The rows lie along a hidden order. The number after each row says roughly how far along it the row is, from 0 to 15. A new part has a new order.
[ 14.7  -0.9  -9.6 -14.0 -10.9   5.2 -17.4 -19.5   0.1  12.0  21.8   9.4
  20.4  -6.1  18.5  -8.7  -0.9  -6.5   4.6  -2.2   1.2  -8.6 -19.9  -5.4
  -2.7 -44.0  -7.4  -1.5  11.4   3.7   7.5 -36.1   3.8 -57.9  10.9  -4.2
  -6.4   7.8 -19.3 -22.5  26.7  -2.4 -10.1 -13.5  11.3   0.3 -13.5 -18.9
   3.5  39.7 -10.9  -2.1 -40.6   7.1  28.1  25.2 -21.2  -7.1 -11.6  25.6
   4.1   2.1   2.9   2.9 -12.5   1.9   7.1  27.4  20.1  28.8 -20.9  17.8
   4.4  -9.3  -2.4  13.5   9.1   8.3   6.4  10.2   2.9   2.0  72.9  -6.8
 -14.1  -2.7   9.3  10.7  -6.3 -25.2   2.4 -22.4  -1.2  26.3  -8.1  -1.5
  13.1  -6.5  31.8  -4.1   1.1  -4.8 -11.5 -41.2   1.2  32.5   3.0  62.3
  -2.7 -10.0  17.9 -13.9  -6.2   2.9  13.0  13.4 -17.6  -1.9   6.2 -14.2
 -13.7  -3.2  40.0   1.2  -4.1  -0.5 -16.4  -5.7 -15.2 -20.7   4.5   0.7
   8.1  -4.6  -3.3  -5.9 -26.7  -3.0   5.4 -14.2 -31.3   6.3 -13.4] -> 15
[ 21.5  -2.6  15.3   6.0  -1.2   9.8  -3.4  -6.1   5.1  -2.4 -22.9  -9.8
  -8.8  -2.4  -2.4  -4.9   9.6  -2.3   0.0 -10.1  -2.1 -28.5  42.4  -0.6
   3.0  -9.4  -6.8 -10.8   5.4   3.1   9.0   8.6  -6.7  -3.7  18.0  -2.1
 -18.8   0.8  11.1  -3.3  -0.4 -17.7  -6.9  21.0  10.8  -3.5  14.5 -31.1
   3.0 -10.3 -17.4  -3.6  62.8  -8.0 -18.4 -27.5  15.3   0.9 -17.3 -27.8
   5.7  16.0   2.3  -4.4   4.2  -7.0   9.0 -13.7  23.0  -4.8  25.8  10.5
  -7.8  -0.6   1.4  13.7  11.3  -7.9   5.8   0.2  -6.2  -1.9  19.4  -0.7
   9.2  19.5  40.1  14.2  26.7 -36.9 -11.4 -15.8  -0.2 -20.1 -10.7 -23.8
  -0.6 -84.1   8.4  -1.1  -3.9  -4.0  -0.5  31.3  13.8 -35.3  41.6  11.5
   4.2   5.0   9.3   1.5  25.9  14.5   2.2  -7.3  -6.3  18.0   1.2  -2.0
  -2.3  -8.4  11.6   5.6  -3.8   8.9   3.2 -11.3   3.6   0.6   1.5  -4.5
  -1.5  -5.7  26.3  -9.9   8.9   4.4 -15.2  15.8 -11.1   7.4 -22.0] -> 0
[-20.9   2.6   1.3 -17.8 -24.1  -8.1 -10.2  -2.7 -15.6 -40.4  -6.1 -15.9
 -18.4   6.9  22.6  -1.0   0.5  -9.3 -13.0   6.1  -7.9  -2.0 -50.1  -7.9
  -2.3  48.2  -2.6  10.2   6.3   3.5  34.9 -29.6 -13.2  40.5  10.3   5.9
   1.3   4.8   3.1 -19.4   7.3  -6.1  18.0  -4.5   5.5  -4.9  -3.5  -1.5
  12.1 -26.5  21.2   6.5 -69.8  10.4 -28.5   0.5 -41.9  37.6  -4.7  10.3
 -14.6 -10.4  -4.2   6.1   3.1   7.6 -22.3  -3.9  12.2  10.2  12.1 -13.0
  32.0  -7.7   9.1  -6.2   0.1   5.6  19.6 -22.9  -1.1   4.1  23.9   1.7
   8.3 -10.2 -11.7 -10.0 -13.6  -4.8   0.7 -19.4 -10.2 -13.5  66.7   6.2
  13.7  15.0   7.6  -2.2  -3.6  23.6  22.3   1.1  -5.4  21.1 -13.4  35.1
   3.1  12.5  26.5  18.4 -38.5 -11.7 -14.2  -5.7  19.5   3.3   4.1  -3.7
  -1.1  16.3 -25.6   8.8  -5.3  -0.4 -14.4  -3.8  39.1 -45.8   0.8 -10.1
  -6.6  19.2  -3.3   0.6 -11.2  -8.7 -14.8  -6.8  -2.0   3.2  10.7] -> 15
[-12.0   9.0  -8.0 -38.3  -4.7  -0.2  -7.7  11.5  -5.0  -8.1  -6.9 -12.3
 -15.7   3.0   9.3  -4.0   3.5  -4.1   1.4   5.9  -8.2 -11.1 -60.1  -4.4
  -5.0  -1.9   3.8   6.5  10.5  -1.0  16.9 -16.5 -12.7  -9.9  17.7   3.8
 -17.1   8.9  -1.2 -18.8   1.4 -13.8   1.6 -24.2   0.7  22.1  -0.3  34.4
  10.0   4.5  23.1   6.5 -93.3  -0.4   1.1  33.5 -24.9 -15.9  -2.0  18.1
 -10.8 -27.1  -9.5   4.0   4.6  14.2 -15.8  12.9  -4.2  21.3  14.1  -7.1
  41.7  -3.6   3.8 -21.3  -4.9  12.8  15.6 -52.5   7.3   1.0  20.2  -9.3
  10.1 -21.5 -19.0  -6.9 -11.4  -3.7   0.1 -29.6  -4.7 -14.4  46.1 -10.3
   4.5  23.5  -6.2 -12.0   3.3   7.8  11.3 -36.1 -11.6  56.7 -22.5  35.3
  -2.4 -13.6   9.2  -3.9 -36.2  -8.9 -11.0   8.2   1.2 -12.1  -3.1  -6.9
 -20.2  23.7 -19.0   0.0  -7.9   1.5  -7.9 -12.8   8.3 -13.8   2.0   1.5
 -16.7   9.7  -5.2   6.2 -19.7 -19.1   5.7  18.5 -12.6   5.1  11.4] -> 15
[-19.0  -0.6   0.9  16.2   6.6  11.4  31.1 -11.9   9.5  13.4 -23.7   5.9
   0.1 -10.8 -20.0   9.1   1.9   8.2   3.5  -9.0   5.8  18.5 -18.0   5.5
   1.6  16.9  14.0  -2.3  -5.6  -2.7  -8.9  21.1 -22.9  -9.7 -18.1   1.0
 -29.2   1.3   2.6   1.0  -3.5  -9.0  -8.3  14.7  -4.5   5.2  -5.2  -1.6
  -8.5  19.0  19.0  -3.2  40.0 -36.4  24.1   9.0  34.0   1.0  11.3   1.3
   7.3   2.9   4.5 -13.0   6.5  -3.8  16.2 -16.6 -28.0 -24.5   5.9  -3.9
 -52.3  11.3  -4.2 -10.0  -3.6  -3.9  -1.6  31.9   3.7   6.2 -42.6   1.7
  14.2  -8.4   3.6 -11.0  -5.8  31.8   8.5 -29.2   1.9  -6.4  -1.8  18.7
   0.8 -20.6 -42.2  -6.5  12.4   2.3 -24.5 -30.3  12.7 -11.1  -6.9 -36.0
  -1.4 -23.6 -16.7 -21.2  25.0  11.5  23.8  11.7  14.3  -7.0 -25.5   2.5
  -9.3  -7.3  -5.9  10.7   3.4 -14.2  14.1   5.1   1.2  25.5  17.7  -7.4
   5.4  -3.8  -2.0   6.5   0.0 -17.2  11.8  -3.5  14.2 -11.8  11.0] -> 0
[  1.4  -4.0   6.6  18.5  -6.4  20.1  -7.1  13.5   8.7   3.1   0.1   2.3
   7.0 -13.2   5.8  -3.9   3.1  -4.8  13.6  -0.2  13.7  17.7   8.3  -2.0
   7.3  -9.6 -16.0  -5.1 -16.4  10.6 -20.9  22.7  32.2 -25.1 -13.4   0.2
  -1.4   3.6  -3.7  -5.5  10.7  20.7  -1.6  16.8   8.5   1.3   5.4 -27.2
  -8.0   3.4 -24.2  -4.0  84.8  16.2   9.7  -5.2  17.3   0.6 -15.8  -6.1
  -3.2  13.2  -1.2   8.0  -3.9  -0.1 -19.3 -46.9 -17.2 -12.4 -32.3   8.5
 -10.1 -16.3  -3.7  15.1   0.7   2.0  -5.5  65.6  -5.1   7.8 -32.7   5.0
 -20.4  17.6  31.2  24.7  21.1 -25.2  -1.2  -5.4  10.5 -23.5  30.6  37.8
  11.5  -1.8  -1.1   1.8   5.9   4.6   9.6  35.7   5.9   6.4   3.5  -5.7
   1.8  23.8  44.0   2.8   7.8  -5.1   3.9 -23.7  -1.7  19.1  18.5   4.7
   9.7  -3.9 -20.9   0.2  -4.4   0.2   2.5  -7.9   2.3  27.4 -15.7  13.2
  22.7  -5.1  -3.7   2.3 -10.5  35.0  -7.2   3.4 -22.5  -9.8  -5.1] -> 15
[ -4.6  -5.6  -6.2 -13.6  26.0 -26.1   5.1  -5.6   0.1 -17.1  51.3  -8.9
  -5.3   4.1  16.4   5.6 -10.1  -8.4  -2.3  12.5  -4.6 -10.8  46.6   6.6
  -4.8  64.2 -25.8  -3.5   6.2  -5.2   6.5 -36.5  44.7  99.9  -0.5  -3.4
  27.7  -6.7   0.7  11.7 -13.9   1.7   3.4   1.5  -8.3 -14.2  42.7  -8.0
  -2.6 -19.8   3.3  -1.5  38.5  48.4   5.6  -4.6  47.3  -4.2  -8.6   8.6
  14.0   6.5  -1.5  11.4  -0.4  -4.4 -16.9  -4.4  33.6 -13.3  15.1   8.1
 -29.7  -4.5  -0.9  25.0  -0.1  -0.4  -2.0 -18.9  -1.1  -8.1  -8.9  -3.1
 -20.1   4.5  -6.9  -9.1   9.7  -2.1  -0.2   6.9   2.1  10.8 -29.5  22.3
  -2.1   5.2 -25.6  12.7  -6.5  -2.0   7.6  25.5   7.5 -24.7  -1.1 -26.0
   6.6  26.0  -6.9  20.8  -2.1 -17.9 -18.7 -15.5 -14.8  15.1 -18.2   5.9
  17.6 -11.7  10.3  -9.6  -1.2  -4.1  -2.7  20.6 -13.8  -0.4 -16.0  -1.9
  -9.1  -5.8  -6.0  -2.5  30.2   4.4 -15.6 -15.9  26.2   9.8  25.0] -> 0
[-21.8   4.7   1.2  11.2  -3.4  10.9  13.7  -6.4  12.0  29.6 -32.2   6.7
   3.8 -21.4  -2.4   0.8  32.8   4.2   0.4  -5.9   3.3  33.1 -52.6   7.1
   4.3 -46.8   5.7  -1.3 -11.2   2.4 -20.7  16.5 -42.6 -65.3 -12.9   3.7
 -38.2  -1.5 -11.0 -27.7  -0.4   5.2  -3.8  -3.7   6.8  20.6 -21.7  36.4
   4.4  21.3  13.3   0.8  -0.5 -28.0  18.6   2.7   9.6 -35.8  10.1  18.6
  -7.8   0.1  -0.1  -3.9   5.3   2.4 -10.1 -10.1 -49.6 -22.5 -40.8   2.3
 -49.0 -10.1  -3.5 -16.4  -2.6  -6.3   0.4  44.1   8.6  13.2 -13.8   3.7
   4.5  -9.0   5.1  -2.8 -12.0  19.0  12.6 -30.8  -0.7 -10.4  60.6  10.9
   6.9  25.8 -32.2   0.5  11.4   7.9 -16.1 -45.5   7.1  22.5 -21.5 -39.4
   3.7  -9.2  26.4 -12.8   8.3   6.1  21.3 -16.4   9.5  -8.1   3.9   2.7
  -7.7  11.4 -37.6   6.9  -4.6  -7.9   7.8  -4.3 -14.6  18.1   9.2  13.0
   8.4  -7.1  -0.7   6.1 -20.0  12.7   8.4   8.0  12.1 -15.0   4.7] -> 15
[  2.8   3.2   2.1  15.7 -15.8  -4.6 -11.8  13.4  -8.2 -23.1 -56.4  -5.7
 -25.0 -11.8   7.1  -0.8  17.0  -4.3  -6.6   0.5 -12.4 -15.3 -16.5  14.6
   0.0  29.4   5.0   6.8   1.6   4.3   9.0   4.5 -25.9   1.9  -6.5   4.4
  24.2  -6.3   9.7  -4.2   1.2  -1.1  18.4   9.6  -2.3  15.5  -7.6  34.9
   6.0 -38.7   9.9   3.3 -40.4 -16.0 -36.0 -50.5 -51.2   9.3  -7.5  -3.0
 -23.3 -11.3  -4.9   1.8   4.0  14.1  -8.4 -10.8 -22.9  -0.3  -1.6 -18.0
  47.0  -9.0   5.9 -10.9  -4.4  -6.7   1.9 -14.4   9.7  13.0  64.9   8.1
   9.5  -1.4  31.7 -17.3  -6.8   6.5   1.1 -11.6   5.0 -62.3  52.1 -17.3
   9.3  -5.9   0.2  11.5  -3.4  27.6  39.4  30.0  -5.7   7.6 -18.8   2.9
   4.9   8.3  16.9   9.3   6.9  -4.9 -16.8 -10.6  19.6 -22.4  21.3  -3.0
  -4.1  12.0 -50.0   6.6  -1.2   4.1  -2.2 -11.1  33.3 -18.6   7.3   7.2
 -19.9  13.4   1.9   2.6 -15.6  -5.9  -3.7  26.0  -1.0  -5.8   3.8] -> 15
[-42.1  -2.0  -1.9 -10.0 -20.0  13.4  -2.0 -12.3   0.8 -18.3   7.6   1.5
   4.0  -0.8   8.0  -1.4   2.0  -6.0  -2.1  -0.7   0.0  32.6 -40.2 -22.7
   0.7  99.8   0.3   4.7 -22.3   6.3   3.3 -28.1 -21.3   2.6  -8.7   4.9
 -13.1  -1.9  -1.6 -16.8   6.9  18.1   5.0   1.4   3.6  -2.4 -27.7 -18.9
  12.8  19.5   3.9   2.4  -3.4   0.9 -31.8  54.3  13.3  -5.2 -22.3  27.6
 -10.3   3.8   1.5   6.0   0.1   0.9 -17.4   2.6  18.4 -27.8 -18.6   2.9
 -83.9 -12.2  -1.0 -13.5   4.3   2.4   3.9  22.4   0.1   5.6 -45.0   5.8
   8.7  -3.2 -17.7  -4.2 -11.5   4.5  13.3   2.4 -10.8  -8.6  65.1  20.7
  17.6  19.7 -14.1   3.2   2.6  -8.1 -10.5   1.3   6.8  12.0 -22.7 -25.1
  -0.1  29.0  29.1   9.4  21.9  -4.9   8.7 -24.9   7.5  22.3   4.5   9.9
 -20.0  22.8 -19.9   9.0  -7.3   5.5 -12.6   4.9  11.5  -8.5 -10.8  12.5
  27.3  10.3 -14.5   3.1  -2.8   9.8 -19.6 -24.2   2.3  -7.8  24.9] -> 15
